Below are the code and all the weights of a small trained network. Each question names an input and a target symbol and asks about switching units off, where a switched-off unit gives its printed mean instead of its output.

import numpy as np


def w(rows, s, z=0):
    codes = np.array(rows[::2]) - 128.0
    scale = np.full(codes.shape[1], s)
    scale[-1] = z or s
    return codes * scale


def softmax(a):
    e = np.exp(a - a.max(-1, keepdims=True))
    return e / e.sum(-1, keepdims=True)


def log_softmax(a):
    a = a - a.max(-1, keepdims=True)
    return a - np.log(np.exp(a).sum(-1, keepdims=True))


def net(x, mask):
    ids = ['ΓΘΛΩαδεξπσ'.index(c) for c in x.split()]
    T = len(ids)
    res = E[ids] + P[:T]
    u = 0
    for l in range(3):
        r = res
        for j in range(3):
            rows = slice(2 * j, 2 * j + 2)
            q, k, v = (r @ M[l][rows].T for M in (Q, K, V))
            z = softmax(np.where(np.tri(T) > 0, q @ k.T / 2**0.5, -1e9)) @ v
            o = O[l][rows]
            res = res + np.where(mask[u + j], z, o[:, -1]) @ o[:, :-1]
        u += 3
    return log_softmax(res[-1] @ U[:, :-1].T + U[:, -1])


Q, K, V, O = {}, {}, {}, {}
E = w([
[140,84,94],'Γ',
[122,79,145],'Θ',
[116,103,84],'Λ',
[174,173,161],'Ω',
[66,99,182],'α',
[136,185,189],'δ',
[83,187,151],'ε',
[198,230,99],'ξ',
[32,18,117],'π',
[127,249,115],'σ',
],0.012)
P = w([
[156,122,144],'0',
[5,219,179],'1',
[190,111,227],'2',
[148,100,100],'3',
[1,184,68],'4',
[193,126,217],'5',
[144,85,105],'6',
[21,179,40],'7',
[191,124,211],'8',
[137,76,105],'9',
[43,203,17],'10',
[189,121,212],'11',
[139,80,111],'12',
[65,211,21],'13',
],0.0086)
Q[0] = w([
[147,134,125],'0.h0',
[114,116,128],'0.h0',
[148,118,224],'0.h1',
[104,141,1],'0.h1',
[154,86,140],'0.h2',
[171,86,173],'0.h2',
],0.019)
K[0] = w([
[127,162,172],'0.h0',
[126,121,98],'0.h0',
[194,254,179],'0.h1',
[53,8,61],'0.h1',
[142,197,163],'0.h2',
[176,238,191],'0.h2',
],0.014)
V[0] = w([
[161,109,112],'0.h0',
[149,134,111],'0.h0',
[71,52,57],'0.h1',
[169,254,173],'0.h1',
[165,149,161],'0.h2',
[220,205,180],'0.h2',
],0.0071)
O[0] = w([
[130,116,102,2],'0.h0',
[126,132,104,90],'0.h0',
[150,124,38,119],'0.h1',
[126,176,255,176],'0.h1',
[135,95,116,147],'0.h2',
[162,42,49,170],'0.h2',
],0.0072,0.00063)
Q[1] = w([
[108,175,94],'1.h0',
[119,182,2],'1.h0',
[127,126,129],'1.h1',
[124,121,124],'1.h1',
[143,121,115],'1.h2',
[127,126,130],'1.h2',
],0.011)
K[1] = w([
[215,178,152],'1.h0',
[213,255,170],'1.h0',
[129,121,144],'1.h1',
[128,110,117],'1.h1',
[130,133,109],'1.h2',
[119,130,128],'1.h2',
],0.0068)
V[1] = w([
[237,229,127],'1.h0',
[253,251,148],'1.h0',
[110,134,88],'1.h1',
[134,140,121],'1.h1',
[107,145,93],'1.h2',
[131,174,112],'1.h2',
],0.0054)
O[1] = w([
[122,183,9,191],'1.h0',
[127,180,2,248],'1.h0',
[149,153,127,69],'1.h1',
[128,140,128,125],'1.h1',
[153,151,120,88],'1.h2',
[128,138,100,141],'1.h2',
],0.005,0.0015)
Q[2] = w([
[110,129,160],'2.h0',
[246,116,141],'2.h0',
[151,133,155],'2.h1',
[176,127,141],'2.h1',
[132,147,159],'2.h2',
[104,182,123],'2.h2',
],0.012)
K[2] = w([
[108,155,137],'2.h0',
[169,150,8],'2.h0',
[133,118,119],'2.h1',
[140,118,109],'2.h1',
[113,155,129],'2.h2',
[146,147,152],'2.h2',
],0.016)
V[2] = w([
[64,68,217],'2.h0',
[128,202,161],'2.h0',
[154,138,164],'2.h1',
[202,113,205],'2.h1',
[35,84,65],'2.h2',
[255,45,128],'2.h2',
],0.0071)
O[2] = w([
[1,70,113,207],'2.h0',
[93,208,203,233],'2.h0',
[163,142,140,183],'2.h1',
[202,105,191,206],'2.h1',
[28,38,84,32],'2.h2',
[223,66,145,3],'2.h2',
],0.0064,0.0021)
U = w([
[3,208,123,160],'Γ',
[72,199,86,255],'Θ',
[95,35,101,59],'Λ',
[146,89,71,102],'Ω',
[247,169,78,38],'α',
[242,36,78,123],'δ',
[185,35,152,157],'ε',
[140,188,185,88],'ξ',
[55,49,197,33],'π',
[227,147,160,101],'σ',
],0.0065,0.006)

Each question gives the input, a string of symbols that net reads in full, and the target symbol t.
The units are the heads (2 rows each of Q, K, V and O). Each row of codes is followed by its name. A weight is (code - 128) times the scale printed after its matrix; where a second scale follows, it is the last column's (O and U).
mask holds one flag per head, layer by layer. A switched-off head (its flag False) gives its mean, the last column of its rows in O, instead of its output. The means were averaged over made-up inputs and are rounded, as every weight is.
A unit's drop is (log p(t) with every unit on - log p(t) with that unit switched off) / (log p(t) with every unit on - log p(t) with every unit switched off).
The circuit of an input: a set's keep is (log p(t) with only the set's units on - log p(t) with every unit switched off) / (log p(t) with every unit on - log p(t) with every unit switched off). Starting from all 9 units, units are removed one at a time, each time the one whose removal leaves the highest keep (on an exact tie, the one counted first), for as long as the keep stays at least 0.8.
circuit, biggest first: the units of the circuit, biggest drop first
unit that matters most: the unit with the biggest drop
which heads matter: for each layer, one digit per head in row order, 1 if its drop is at least 0.15 and else 0, layers parted by /
drop of u: that unit's drop, to one decimal
input Λ δ ε π Ω Θ, target π: which heads matter -> 011 / 100 / 011
input σ ε Ω α δ ξ ε π ξ α ε Λ Γ, target δ: unit that matters most -> 0.h1
input π σ α, target ξ: circuit, biggest first -> (2.h0 1.h0 0.h1)
input ε δ ξ σ π π σ π α Θ π Θ ε, target Γ: which heads matter -> 001 / 000 / 100
input Θ σ Θ, target ξ: circuit, biggest first -> (0.h1 2.h0)
input Θ ε δ ε π Γ, target π: which heads matter -> 010 / 100 / 001
input ξ Ω δ α σ Ω ξ ε Γ Θ α π, target π: which heads matter -> 010 / 100 / 001
input Λ Γ ξ π, target Λ: circuit, biggest first -> (2.h2 0.h1)
input π Γ δ, target π: circuit, biggest first -> (1.h0 0.h1)
input Γ Ω δ π α π α α Θ Θ π Ω, target π: circuit, biggest first -> (1.h0 0.h1 2.h2)
input Λ ε ξ π Θ δ, target π: which heads matter -> 011 / 100 / 011
input ξ ξ Γ, target σ: circuit, biggest first -> (0.h1 2.h0 1.h0)
input Θ Ω α Ω α Γ Ω Ω σ Γ ξ Θ, target σ: circuit, biggest first -> (2.h0 0.h1)
input π ξ Θ ε Ω ξ α σ ε, target ξ: which heads matter -> 010 / 100 / 100
input σ ξ Θ, target ξ: which heads matter -> 010 / 000 / 101
input ξ σ Γ Θ ε ξ ξ ξ Γ, target σ: unit that matters most -> 2.h0
input π ε Ω, target π: which heads matter -> 010 / 100 / 100
input Θ α Θ π Ω σ δ, target ξ: drop of 2.h2 -> 0.0
input Ω δ α Ω ξ Ω π δ Γ, target π: drop of 2.h0 -> -0.4
input α π Γ π, target Λ: drop of 0.h1 -> 1.1
